Below are the code and all the weights of a small trained network. Each question names an input and a target symbol and asks about switching units off, where a switched-off unit gives its printed mean instead of its output.

import numpy as np


def w(rows, s, z=0):
    codes = np.array(rows[::2]) - 128.0
    scale = np.full(codes.shape[1], s)
    scale[-1] = z or s
    return codes * scale


def f(y):
    return y / 2 * (1 + np.tanh(0.7978845608 * (y + 0.044715 * y**3)))


def softmax(a):
    e = np.exp(a - a.max(-1, keepdims=True))
    return e / e.sum(-1, keepdims=True)


def log_softmax(a):
    a = a - a.max(-1, keepdims=True)
    return a - np.log(np.exp(a).sum(-1, keepdims=True))


def net(x, mask):
    ids = ['ΛΞαβησω'.index(c) for c in x.split()]
    T = len(ids)
    res = E[ids] + P[:T]
    r = res
    for j in range(2):
        rows = slice(4 * j, 4 * j + 4)
        q, k, v = (r @ M[0][rows].T for M in (Q, K, V))
        z = softmax(np.where(np.tri(T) > 0, q @ k.T / 4**0.5, -1e9)) @ v
        o = O[0][rows]
        res = res + np.where(mask[j], z, o[:, -1]) @ o[:, :-1]
    y = f(res @ A[0][:, :-1].T + A[0][:, -1])
    res = res + np.where(mask[2:10], y, B[0][:, -1]) @ B[0][:, :-1]
    return log_softmax(res[-1] @ U[:, :-1].T + U[:, -1])


Q, K, V, O, A, B = {}, {}, {}, {}, {}, {}
E = w([
[241,144,96,156,231],'Λ',
[148,90,208,95,177],'Ξ',
[192,110,163,151,73],'α',
[106,92,67,156,73],'β',
[182,202,43,188,100],'η',
[89,120,221,156,178],'σ',
[124,4,101,146,183],'ω',
],0.017)
P = w([
[88,126,30,154,178],'0',
[137,106,91,205,138],'1',
[128,109,91,148,115],'2',
[156,95,151,198,98],'3',
[145,119,132,121,82],'4',
[146,126,127,77,71],'5',
[158,135,151,46,53],'6',
[168,144,157,9,41],'7',
],0.011)
Q[0] = w([
[85,94,14,105,93],'h1',
[101,87,172,114,100],'h1',
[104,229,148,147,115],'h1',
[158,134,131,149,54],'h1',
[169,52,246,117,109],'h2',
[64,62,121,98,97],'h2',
[167,71,122,89,235],'h2',
[161,4,27,124,81],'h2',
],0.037)
K[0] = w([
[7,97,59,194,67],'h1',
[141,94,173,98,105],'h1',
[145,249,179,177,118],'h1',
[159,138,84,104,50],'h1',
[216,49,181,20,100],'h2',
[49,30,111,88,61],'h2',
[163,45,144,145,247],'h2',
[167,1,75,249,22],'h2',
],0.029)
V[0] = w([
[130,122,114,115,132],'h1',
[175,116,118,108,127],'h1',
[103,114,250,198,82],'h1',
[207,105,133,107,118],'h1',
[126,125,139,156,128],'h2',
[121,138,123,167,147],'h2',
[136,114,138,77,95],'h2',
[107,119,158,249,143],'h2',
],0.011)
O[0] = w([
[118,125,130,130,134,140],'h1',
[87,54,129,136,116,203],'h1',
[214,177,103,153,153,92],'h1',
[74,2,127,149,114,254],'h1',
[123,122,133,109,117,150],'h2',
[153,112,120,87,116,138],'h2',
[84,136,139,176,147,111],'h2',
[104,128,152,82,106,209],'h2',
],0.0097,0.0039)
A[0] = w([
[169,112,97,188,139,162],'n1',
[126,176,111,123,155,49],'n2',
[118,158,122,127,84,60],'n3',
[136,106,115,137,197,157],'n4',
[119,150,177,87,100,39],'n5',
[135,121,5,215,198,168],'n6',
[113,124,76,175,148,252],'n7',
[139,138,137,175,172,175],'n8',
],0.026,0.0042)
B[0] = w([
[49,155,92,149,139,227],'n1',
[18,212,108,58,152,134],'n2',
[119,63,121,86,101,161],'n3',
[166,181,88,88,36,254],'n4',
[141,101,146,175,245,143],'n5',
[1,120,173,232,236,204],'n6',
[227,167,86,133,88,203],'n7',
[212,81,153,107,137,188],'n8',
],0.017,0.0089)
U = w([
[62,187,53,254,125,163],'Λ',
[189,80,96,131,50,192],'Ξ',
[17,69,193,105,89,82],'α',
[112,125,162,145,173,118],'β',
[75,206,115,118,148,66],'η',
[105,157,118,168,124,2],'σ',
[118,176,201,191,156,122],'ω',
],0.0059,0.0078)

Each question gives the input, a string of symbols that net reads in full, and the target symbol t.
The units are the heads (4 rows each of Q, K, V and O) and the neurons (one row each of A and B). Each row of codes is followed by its name. A weight is (code - 128) times the scale printed after its matrix; where a second scale follows, it is the last column's (O, A, B and U).
mask holds one flag per unit, heads first, then neurons. A switched-off unit (its flag False) gives its mean, the last column of its rows in O or B, instead of its output. The means were averaged over made-up inputs and are rounded, as every weight is.
A unit's drop is (log p(t) with every unit on - log p(t) with that unit switched off) / (log p(t) with every unit on - log p(t) with every unit switched off).
The circuit of an input: a set's keep is (log p(t) with only the set's units on - log p(t) with every unit switched off) / (log p(t) with every unit on - log p(t) with every unit switched off). Starting from all 10 units, units are removed one at a time, each time the one whose removal leaves the highest keep (on an exact tie, the one counted first), for as long as the keep stays at least 0.8.
circuit, biggest first: the units of the circuit, biggest drop first
most important unit: the unit with the biggest drop
top k neurons: the k neurons with the biggest drops, biggest first
which heads matter: for each layer, one digit per head in row order, 1 if its drop is at least 0.15 and else 0, layers parted by /
drop when u is switched off: that unit's drop, to one decimal
input η Ξ σ, target Ξ: most important unit	h1
input σ η β Ξ σ Ξ ω Λ, target Λ: which heads matter	01
input Λ σ Ξ β Ξ, target Ξ: which heads matter	11
input β Ξ Ξ β ω Λ β β, target β: circuit, biggest first	[n5, h1, h2]
input σ α σ, target η: top 2 neurons	[n2, n6]
input η β σ η, target Ξ: circuit, biggest first	[h1, n6, h2]
input ω ω η β ω Ξ ω, target β: circuit, biggest first	[n5, h1, h2]
input Λ η η ω σ, target β: circuit, biggest first	[n5, h2, h1]
input Ξ β ω β β σ, target ω: which heads matter	10
input η β ω Ξ η Λ Ξ σ, target Ξ: top 2 neurons	[n6, n8]
input Ξ σ ω ω Λ ω, target α: top 2 neurons	[n7, n4]
input β σ β ω σ β, target α: circuit, biggest first	[h1, n7, n3]
input ω β ω η ω α Ξ ω, target β: circuit, biggest first	[h1, n5, n4]
input η ω ω β η Ξ β η, target α: top 3 neurons	[n3, n7, n4]
input β Λ β β, target α: which heads matter	11
input Ξ α Λ Λ, target Ξ: which heads matter	11
input η Ξ Ξ ω η η, target α: circuit, biggest first	[h1, n3]
input Ξ η Λ Λ α Ξ σ Λ, target α: top 3 neurons	[n7, n4, n8]
input σ Λ β β α, target Λ: circuit, biggest first	[n1, h1]
input ω Λ η β σ β σ, target ω: which heads matter	00
input ω σ β η α ω Λ ω, target α: circuit, biggest first	[n7]
input ω σ β Ξ, target Ξ: top 2 neurons	[n6, n8]
input α Λ Λ, target Ξ: top 3 neurons	[n6, n4, n1]
input Ξ Ξ α σ Ξ Ξ Ξ ω, target Λ: drop when n6 is switched off	0.6
input ω η Ξ η Ξ Λ, target Λ: drop when n6 is switched off	1.1
input ω η σ ω α ω β, target Λ: drop when n7 is switched off	0.1
